Here is a tiny trained network, its code and every weight. The questions are about switching its units off for an input and a class, where a switched-off unit gives its printed mean instead of its output.

import numpy as np


def w(rows, s, z=0):
    codes = np.array(rows[::2]) - 128.0
    scale = np.full(codes.shape[1], s)
    scale[-1] = z or s
    return codes * scale


def norm(h):
    return h / np.sqrt((h * h).mean(-1, keepdims=True) + 1e-5)


def f(y):
    return np.maximum(y, 0)


def log_softmax(a):
    a = a - a.max(-1, keepdims=True)
    return a - np.log(np.exp(a).sum(-1, keepdims=True))


def net(x, mask):
    res = np.array(x, float).reshape(1, 6) / 4 @ E
    u = 0
    for l in range(2):
        y = f(norm(res) @ A[l][:, :-1].T + A[l][:, -1])
        res = res + np.where(mask[u : u + 13], y, B[l][:, -1]) @ B[l][:, :-1]
        u += 13
    return log_softmax(norm(res)[-1] @ U[:, :-1].T + U[:, -1])


A, B = {}, {}
E = w([
[154,158,216,143,75,61,135,253],'x0',
[134,133,118,129,109,124,149,131],'x1',
[156,106,37,249,180,32,107,142],'x2',
[116,128,130,122,136,117,104,120],'x3',
[140,108,131,126,119,128,129,127],'x4',
[48,139,137,242,16,184,73,111],'x5',
],0.0064)
A[0] = w([
[124,143,186,109,111,144,126,170,126],'L0N1',
[82,145,228,243,39,157,78,100,18],'L0N2',
[122,133,113,89,110,162,143,108,84],'L0N3',
[159,114,147,70,206,54,163,152,85],'L0N4',
[158,137,137,203,123,61,134,134,115],'L0N5',
[104,104,184,97,119,131,59,122,34],'L0N6',
[96,133,182,125,104,230,104,154,32],'L0N7',
[142,118,95,129,141,130,151,89,8],'L0N8',
[90,81,110,230,104,127,108,142,5],'L0N9',
[140,147,235,198,82,69,64,226,30],'L0N10',
[87,142,175,36,69,156,136,129,95],'L0N11',
[129,74,54,255,176,96,84,174,17],'L0N12',
[140,132,60,159,128,209,83,25,17],'L0N13',
],0.0094,0.0016)
B[0] = w([
[70,106,135,112,163,74,130,106,185],'L0N1',
[215,96,90,80,96,163,22,207,254],'L0N2',
[158,89,140,162,99,49,119,118,166],'L0N3',
[144,129,67,130,52,173,17,195,247],'L0N4',
[124,163,197,80,147,100,114,55,197],'L0N5',
[182,160,118,140,77,116,208,117,157],'L0N6',
[142,202,144,90,163,83,114,38,199],'L0N7',
[55,143,112,126,120,115,138,139,158],'L0N8',
[127,180,60,90,119,131,60,161,207],'L0N9',
[20,86,101,170,179,120,247,168,243],'L0N10',
[189,152,163,202,135,100,113,56,223],'L0N11',
[201,162,220,117,108,120,156,5,253],'L0N12',
[35,72,108,168,155,108,212,204,231],'L0N13',
],0.012,0.008)
A[1] = w([
[95,139,209,49,75,202,150,90,111],'L1N1',
[169,110,178,134,164,142,166,95,73],'L1N2',
[97,87,98,113,146,141,157,88,61],'L1N3',
[45,29,114,171,190,207,198,104,39],'L1N4',
[158,146,207,126,119,167,141,78,65],'L1N5',
[117,123,127,143,119,113,102,147,109],'L1N6',
[68,103,194,143,203,149,219,218,64],'L1N7',
[73,106,169,142,173,79,217,118,41],'L1N8',
[155,184,203,187,180,122,149,54,67],'L1N9',
[141,148,122,160,82,251,81,173,65],'L1N10',
[202,168,174,158,126,126,124,79,153],'L1N11',
[34,53,100,106,180,136,157,230,157],'L1N12',
[215,144,42,72,135,212,70,243,3],'L1N13',
],0.011,0.0014)
B[1] = w([
[171,136,92,194,164,111,189,110,144],'L1N1',
[84,199,130,155,107,116,94,118,159],'L1N2',
[101,133,192,130,106,136,132,191,150],'L1N3',
[97,77,185,93,127,77,138,200,178],'L1N4',
[154,125,89,166,149,60,146,88,173],'L1N5',
[124,101,124,84,178,210,184,93,154],'L1N6',
[67,34,158,114,110,109,131,160,176],'L1N7',
[96,108,97,110,130,190,65,168,193],'L1N8',
[252,152,117,119,111,129,139,73,211],'L1N9',
[141,152,79,70,166,153,95,198,181],'L1N10',
[106,161,158,173,158,124,243,82,210],'L1N11',
[173,140,192,151,124,80,157,44,206],'L1N12',
[92,154,46,120,121,226,62,181,253],'L1N13',
],0.014,0.012)
U = w([
[198,157,122,145,144,85,173,31,222],'0',
[131,140,31,84,135,199,52,172,141],'1',
[67,10,183,98,125,69,139,152,10],'2',
],0.012,0.0011)

Each question gives the input, the list of numbers given to net, and the class t.
The units are the neurons (one row each of A and B). Each row of codes is followed by its name. A weight is (code - 128) times the scale printed after its matrix; where a second scale follows, it is the last column's (A, B and U).
mask holds one flag per neuron, layer by layer. A switched-off neuron (its flag False) gives its mean, the last column of its row in B, instead of its output. The means were averaged over made-up inputs and are rounded, as every weight is.
A unit's drop is (log p(t) with every unit on - log p(t) with that unit switched off) / (log p(t) with every unit on - log p(t) with every unit switched off).
The circuit of an input: a set's keep is (log p(t) with only the set's units on - log p(t) with every unit switched off) / (log p(t) with every unit on - log p(t) with every unit switched off). Starting from the 12 units with the biggest drops (on a tie, the unit counted first), units are removed one at a time, each time the one whose removal leaves the highest keep (on an exact tie, the one counted first), for as long as the keep stays at least 0.8.
circuit, biggest first: the units of the circuit, biggest drop first
most important unit: the unit with the biggest drop
top k neurons: the k neurons with the biggest drops, biggest first
top k neurons in layer l: the k neurons of layer l with the biggest drops, biggest first
drop of u: that unit's drop, to one decimal
input [7,-1,3,2,5,-3], class 2: circuit, biggest first	[L0N10]
input [-7,4,-8,-8,6,5], class 0: top 3 neurons	[L0N10, L0N7, L0N11]
input [-2,7,-7,5,-6,-7], class 0: top 4 neurons	[L0N11, L0N2, L0N9, L0N3]
input [7,-1,-3,3,-3,-5], class 2: circuit, biggest first	[L0N10, L1N7]
input [4,-6,-4,-7,-4,-2], class 0: top 2 neurons	[L0N11, L0N13]
input [7,-2,7,3,1,4], class 0: top 3 neurons	[L0N13, L0N5, L0N12]
input [7,8,7,1,-6,7], class 0: top 3 neurons in layer 1	[L1N13, L1N7, L1N4]
input [2,3,-5,8,1,4], class 0: top 3 neurons	[L0N11, L0N7, L0N4]
input [-5,-4,-4,-6,2,-2], class 2: top 2 neurons	[L0N13, L0N12]
input [-2,-8,6,-1,-6,5], class 0: top 2 neurons	[L0N12, L0N4]
input [6,-1,-7,-8,6,-4], class 0: top 2 neurons	[L0N11, L0N13]
input [4,-7,-4,-5,1,2], class 0: drop of L0N13	1.8
input [-6,-3,2,5,-8,-3], class 2: drop of L0N2	0.0
input [5,1,1,2,3,2], class 2: drop of L0N10	1.3
input [-8,3,4,3,3,-5], class 2: most important unit	L0N2
input [8,-5,-2,0,7,5], class 2: drop of L0N10	2.5
